Below is a small trained network, with its code and all its weights. Each question gives an input and a class and asks what happens when units are switched off, that is, made to give their printed mean instead of their output.

import numpy as np


def w(rows, s, z=0):
    codes = np.array(rows[::2]) - 128.0
    scale = np.full(codes.shape[1], s)
    scale[-1] = z or s
    return codes * scale


def norm(h):
    return h / np.sqrt((h * h).mean(-1, keepdims=True) + 1e-5)


def f(y):
    return y / 2 * (1 + np.tanh(0.7978845608 * (y + 0.044715 * y**3)))


def log_softmax(a):
    a = a - a.max(-1, keepdims=True)
    return a - np.log(np.exp(a).sum(-1, keepdims=True))


def net(x, mask):
    res = np.array(x, float).reshape(1, 6) / 4 @ E
    u = 0
    for l in range(2):
        y = f(norm(res) @ A[l][:, :-1].T + A[l][:, -1])
        res = res + np.where(mask[u : u + 11], y, B[l][:, -1]) @ B[l][:, :-1]
        u += 11
    return log_softmax(norm(res)[-1] @ U[:, :-1].T + U[:, -1])


A, B = {}, {}
E = w([
[100,163,105,88,111,200,84,109],'x0',
[125,129,178,72,166,108,115,117],'x1',
[144,77,189,93,188,169,148,1],'x2',
[86,172,160,169,162,231,192,215],'x3',
[33,87,160,190,83,139,176,149],'x4',
[206,152,156,107,32,176,217,168],'x5',
],0.0078)
A[0] = w([
[3,122,73,171,239,114,50,148,21],'L0N1',
[139,149,121,85,78,161,117,163,70],'L0N2',
[123,123,187,110,150,187,190,130,92],'L0N3',
[121,95,120,176,175,57,124,101,75],'L0N4',
[154,166,99,113,127,138,122,143,135],'L0N5',
[103,105,68,229,30,59,133,129,2],'L0N6',
[173,134,124,133,132,188,119,73,29],'L0N7',
[217,136,106,146,195,2,135,163,4],'L0N8',
[55,132,218,110,163,140,182,201,65],'L0N9',
[133,171,74,74,4,184,83,196,23],'L0N10',
[92,106,141,96,179,87,85,41,52],'L0N11',
],0.012,0.004)
B[0] = w([
[50,219,52,175,166,137,96,177,254],'L0N1',
[138,135,107,218,112,111,134,119,151],'L0N2',
[121,121,170,157,155,237,97,148,184],'L0N3',
[193,220,146,130,107,108,140,114,177],'L0N4',
[138,156,136,134,105,99,134,154,149],'L0N5',
[40,16,100,85,34,185,156,148,192],'L0N6',
[149,141,44,106,111,163,103,123,154],'L0N7',
[202,101,135,117,134,113,28,217,185],'L0N8',
[75,111,245,145,115,127,98,148,185],'L0N9',
[193,204,114,213,66,50,195,111,196],'L0N10',
[124,97,153,135,112,75,153,7,211],'L0N11',
],0.018,0.01)
A[1] = w([
[113,155,112,144,77,154,95,181,104],'L1N1',
[117,112,146,55,174,70,124,3,73],'L1N2',
[86,106,142,188,121,75,100,149,103],'L1N3',
[162,65,165,144,143,111,132,133,109],'L1N4',
[31,188,82,108,202,93,122,140,12],'L1N5',
[97,56,101,63,102,121,201,154,10],'L1N6',
[175,120,64,99,180,210,158,102,23],'L1N7',
[113,99,67,168,145,59,130,153,84],'L1N8',
[69,165,114,139,119,143,170,75,166],'L1N9',
[126,142,76,106,92,125,115,99,206],'L1N10',
[219,75,125,68,159,81,81,173,4],'L1N11',
],0.017,0.0033)
B[1] = w([
[120,95,141,93,153,58,141,68,231],'L1N1',
[125,35,107,253,135,101,107,81,230],'L1N2',
[169,143,42,100,151,185,136,122,214],'L1N3',
[129,157,123,106,157,131,115,142,148],'L1N4',
[68,214,82,106,157,122,128,146,254],'L1N5',
[99,83,87,73,117,153,161,97,162],'L1N6',
[153,171,101,55,122,121,132,28,172],'L1N7',
[132,133,200,101,148,184,120,123,190],'L1N8',
[181,133,114,74,137,93,103,187,220],'L1N9',
[76,106,190,174,165,149,137,180,198],'L1N10',
[189,107,150,47,142,103,88,203,187],'L1N11',
],0.023,0.0096)
U = w([
[233,110,134,60,155,72,51,218,146],'0',
[187,183,113,88,143,194,132,17,111],'1',
[41,253,36,131,210,114,95,176,158],'2',
[130,23,84,225,179,73,71,55,151],'3',
[128,136,112,133,120,134,124,133,1],'4',
[70,23,61,70,50,140,202,145,150],'5',
[103,142,249,168,163,232,140,147,145],'6',
[207,214,115,216,50,77,216,153,143],'7',
],0.014,0.0077)

Each question gives the input, the list of numbers given to net, and the class t.
The units are the neurons (one row each of A and B). Each row of codes is followed by its name. A weight is (code - 128) times the scale printed after its matrix; where a second scale follows, it is the last column's (A, B and U).
mask holds one flag per neuron, layer by layer. A switched-off neuron (its flag False) gives its mean, the last column of its row in B, instead of its output. The means were averaged over made-up inputs and are rounded, as every weight is.
A unit's drop is (log p(t) with every unit on - log p(t) with that unit switched off) / (log p(t) with every unit on - log p(t) with every unit switched off).
The circuit of an input: a set's keep is (log p(t) with only the set's units on - log p(t) with every unit switched off) / (log p(t) with every unit on - log p(t) with every unit switched off). Starting from the 12 units with the biggest drops (on a tie, the unit counted first), units are removed one at a time, each time the one whose removal leaves the highest keep (on an exact tie, the one counted first), for as long as the keep stays at least 0.8.
circuit, biggest first: the units of the circuit, biggest drop first
top k neurons: the k neurons with the biggest drops, biggest first
top k neurons in layer l: the k neurons of layer l with the biggest drops, biggest first
drop of u: that unit's drop, to one decimal
input [-4,-2,-2,5,-2,2], class 7: circuit, biggest first => L0N1; L1N11
input [5,4,6,3,2,-2], class 3: circuit, biggest first => L0N11
input [6,-3,-4,-7,-5,-3], class 0: top 4 neurons in layer 0 => L0N1; L0N8; L0N6; L0N5
input [-6,-2,-7,-5,-1,0], class 0: top 2 neurons => L0N8; L1N11
input [4,-3,5,-6,3,6], class 1: top 2 neurons in layer 1 => L1N7; L1N2
input [3,-3,3,5,5,-1], class 6: top 2 neurons => L0N3; L0N9
input [8,1,6,-3,1,-8], class 3: top 2 neurons => L0N11; L1N2
input [4,5,0,5,0,4], class 6: top 2 neurons in layer 0 => L0N3; L0N9
input [-3,2,8,7,-6,-1], class 1: top 3 neurons => L0N3; L1N7; L0N7
input [3,-7,-5,-8,6,-6], class 5: top 2 neurons => L0N6; L1N6
input [7,-7,5,5,5,2], class 6: top 2 neurons in layer 0 => L0N9; L0N1
input [-6,-4,-3,-8,0,-1], class 0: top 3 neurons => L0N8; L1N11; L0N4
input [-3,3,-3,5,-5,2], class 0: top 2 neurons => L0N8; L0N1
input [-7,6,6,6,5,-4], class 6: top 3 neurons => L0N9; L0N3; L1N5
input [-7,-5,4,-8,-7,-4], class 0: top 2 neurons => L0N8; L1N11
input [-6,-5,-8,4,0,6], class 5: top neuron => L0N6
input [0,-7,-5,0,-6,0], class 7: drop of L0N10 => 1.5
input [-5,-5,8,-1,3,7], class 1: drop of L1N7 => 0.4
input [1,0,-6,2,2,4], class 7: drop of L0N10 => 1.3
